Here is a tiny trained network, its code and every weight. The questions are about switching its units off for an input and a target symbol, where a switched-off unit gives its printed mean instead of its output.

import numpy as np


def w(rows, s, z=0):
    codes = np.array(rows[::2]) - 128.0
    scale = np.full(codes.shape[1], s)
    scale[-1] = z or s
    return codes * scale


def f(y):
    return y / 2 * (1 + np.tanh(0.7978845608 * (y + 0.044715 * y**3)))


def softmax(a):
    e = np.exp(a - a.max(-1, keepdims=True))
    return e / e.sum(-1, keepdims=True)


def log_softmax(a):
    a = a - a.max(-1, keepdims=True)
    return a - np.log(np.exp(a).sum(-1, keepdims=True))


def net(x, mask):
    ids = ['ΔΘαβλμπστφψω'.index(c) for c in x.split()]
    T = len(ids)
    res = E[ids] + P[:T]
    u = 0
    for l in range(2):
        r = res
        for j in range(2):
            rows = slice(3 * j, 3 * j + 3)
            q, k, v = (r @ M[l][rows].T for M in (Q, K, V))
            z = softmax(np.where(np.tri(T) > 0, q @ k.T / 3**0.5, -1e9)) @ v
            o = O[l][rows]
            res = res + np.where(mask[u + j], z, o[:, -1]) @ o[:, :-1]
        u += 2
        y = f(res @ A[l][:, :-1].T + A[l][:, -1])
        res = res + np.where(mask[u : u + 8], y, B[l][:, -1]) @ B[l][:, :-1]
        u += 8
    return log_softmax(res[-1] @ U[:, :-1].T + U[:, -1])


Q, K, V, O, A, B = {}, {}, {}, {}, {}, {}
E = w([
[65,104,88],'Δ',
[96,138,85],'Θ',
[121,71,116],'α',
[120,74,95],'β',
[180,94,28],'λ',
[156,175,169],'μ',
[189,128,116],'π',
[58,124,193],'σ',
[80,128,197],'τ',
[78,42,89],'φ',
[149,62,146],'ψ',
[6,147,151],'ω',
],0.021)
P = w([
[105,3,89],'0',
[153,120,78],'1',
[162,136,142],'2',
[124,78,116],'3',
[129,139,207],'4',
[104,91,133],'5',
[152,194,172],'6',
],0.0053)
Q[0] = w([
[91,152,76],'0.h0',
[62,149,2],'0.h0',
[62,145,155],'0.h0',
[4,80,116],'0.h1',
[184,203,113],'0.h1',
[118,48,189],'0.h1',
],0.009)
K[0] = w([
[221,219,124],'0.h0',
[152,4,182],'0.h0',
[22,135,229],'0.h0',
[153,78,40],'0.h1',
[166,118,131],'0.h1',
[140,160,29],'0.h1',
],0.013)
V[0] = w([
[130,121,164],'0.h0',
[254,69,205],'0.h0',
[159,115,73],'0.h0',
[50,181,97],'0.h1',
[208,116,33],'0.h1',
[120,189,166],'0.h1',
],0.0086)
O[0] = w([
[84,92,123,74],'0.h0',
[222,30,165,60],'0.h0',
[225,185,51,239],'0.h0',
[77,100,92,140],'0.h1',
[226,198,93,253],'0.h1',
[2,51,74,5],'0.h1',
],0.0053,0.0047)
A[0] = w([
[93,211,73,251],'0.n0',
[132,127,89,54],'0.n1',
[137,106,121,79],'0.n2',
[125,8,132,238],'0.n3',
[138,114,76,211],'0.n4',
[135,110,94,155],'0.n5',
[101,104,89,66],'0.n6',
[56,165,207,132],'0.n7',
],0.012,0.0016)
B[0] = w([
[151,105,156,251],'0.n0',
[120,120,167,188],'0.n1',
[103,189,182,139],'0.n2',
[191,75,68,178],'0.n3',
[88,187,244,254],'0.n4',
[143,254,174,198],'0.n5',
[89,99,143,157],'0.n6',
[93,75,41,216],'0.n7',
],0.0077,0.0071)
Q[1] = w([
[79,127,179],'1.h0',
[83,204,136],'1.h0',
[60,95,166],'1.h0',
[177,132,111],'1.h1',
[8,127,227],'1.h1',
[113,51,109],'1.h1',
],0.013)
K[1] = w([
[6,137,128],'1.h0',
[143,95,104],'1.h0',
[133,105,86],'1.h0',
[134,125,115],'1.h1',
[151,134,163],'1.h1',
[140,178,62],'1.h1',
],0.016)
V[1] = w([
[248,11,15],'1.h0',
[122,152,233],'1.h0',
[220,255,95],'1.h0',
[196,81,132],'1.h1',
[2,119,67],'1.h1',
[108,7,143],'1.h1',
],0.0061)
O[1] = w([
[72,112,173,173],'1.h0',
[105,165,109,109],'1.h0',
[2,145,134,254],'1.h0',
[131,77,170,110],'1.h1',
[199,82,86,196],'1.h1',
[150,159,202,141],'1.h1',
],0.0091,0.0084)
A[1] = w([
[36,87,114,141],'1.n0',
[124,125,132,180],'1.n1',
[109,87,143,181],'1.n2',
[140,90,87,88],'1.n3',
[176,195,60,250],'1.n4',
[254,100,204,73],'1.n5',
[86,73,126,127],'1.n6',
[162,55,140,103],'1.n7',
],0.0096,0.0026)
B[1] = w([
[200,171,118,218],'1.n0',
[134,80,124,135],'1.n1',
[201,99,138,137],'1.n2',
[149,143,169,158],'1.n3',
[1,47,126,198],'1.n4',
[98,197,101,252],'1.n5',
[200,164,157,146],'1.n6',
[87,148,145,191],'1.n7',
],0.0081,0.011)
U = w([
[71,51,113,136],'Δ',
[65,65,85,124],'Θ',
[133,102,178,122],'α',
[124,114,151,17],'β',
[108,161,110,141],'λ',
[136,115,145,165],'μ',
[138,135,155,20],'π',
[209,153,112,253],'σ',
[182,142,145,141],'τ',
[126,111,146,110],'φ',
[134,113,199,103],'ψ',
[186,152,3,44],'ω',
],0.011,0.0038)

Each question gives the input, a string of symbols that net reads in full, and the target symbol t.
The units are the heads (3 rows each of Q, K, V and O) and the neurons (one row each of A and B). Each row of codes is followed by its name. A weight is (code - 128) times the scale printed after its matrix; where a second scale follows, it is the last column's (O, A, B and U).
mask holds one flag per unit, layer by layer, with each layer's heads first. A switched-off unit (its flag False) gives its mean, the last column of its rows in O or B, instead of its output. The means were averaged over made-up inputs and are rounded, as every weight is.
A unit's drop is (log p(t) with every unit on - log p(t) with that unit switched off) / (log p(t) with every unit on - log p(t) with every unit switched off).
The circuit of an input: a set's keep is (log p(t) with only the set's units on - log p(t) with every unit switched off) / (log p(t) with every unit on - log p(t) with every unit switched off). Starting from the 12 units with the biggest drops (on a tie, the unit counted first), units are removed one at a time, each time the one whose removal leaves the highest keep (on an exact tie, the one counted first), for as long as the keep stays at least 0.8.
circuit, biggest first: the units of the circuit, biggest drop first
k most important neurons: the k neurons with the biggest drops, biggest first
which heads matter: for each layer, one digit per head in row order, 1 if its drop is at least 0.15 and else 0, layers parted by /
drop when u is switched off: that unit's drop, to one decimal
input λ ω λ λ α, target λ: which heads matter => 11 / 10
input Θ Θ λ, target Θ: circuit, biggest first => [1.n4, 1.n0]
input μ σ Θ α, target σ: circuit, biggest first => [0.h0, 1.h0]
input ψ φ ψ λ λ, target ψ: which heads matter => 10 / 11
input σ Θ ψ λ π Δ τ, target σ: circuit, biggest first => [1.h0, 0.h1]
input ω π λ π, target ω: circuit, biggest first => [1.h1, 0.h0]
input σ λ λ α, target σ: which heads matter => 11 / 01
input λ τ λ τ Θ α, target λ: which heads matter => 11 / 11
input ω λ Θ, target ω: circuit, biggest first => [1.h1, 0.h0]
input ψ λ β, target ψ: circuit, biggest first => [1.h1, 0.h0, 0.h1, 0.n3]
input Θ Θ μ, target Θ: which heads matter => 00 / 10
input λ λ ω, target ω: circuit, biggest first => [0.h0, 1.h0]
input Θ Δ λ λ Θ, target Θ: which heads matter => 01 / 01
input ω Θ λ τ Θ Δ, target ω: circuit, biggest first => [1.h0, 0.h0]
input ψ λ ψ, target ψ: which heads matter => 11 / 11
input λ λ λ Δ σ β, target λ: which heads matter => 01 / 10
input Θ λ ω Θ τ Θ, target Θ: 3 most important neurons => [0.n3, 1.n0, 1.n4]
input σ λ Θ, target σ: circuit, biggest first => [0.h1, 1.h0, 0.n7]
input λ Δ Δ β, target λ: most important neuron => [0.n4]
input Θ λ Θ λ, target Θ: which heads matter => 00 / 11
input Θ Θ Θ ω, target ω: 2 most important neurons => [0.n7, 0.n4]
input λ λ λ σ α φ, target λ: which heads matter => 01 / 10
input λ Θ λ λ ψ, target λ: which heads matter => 11 / 11
input λ λ Θ ψ, target λ: drop when 1.h0 is switched off => 0.8
input λ Δ λ Θ Θ λ, target λ: drop when 1.n5 is switched off => -0.1
input λ λ Θ ω φ, target λ: drop when 1.n0 is switched off => 0.1
input Θ Δ Δ Θ Δ μ, target Θ: drop when 1.h0 is switched off => 0.2
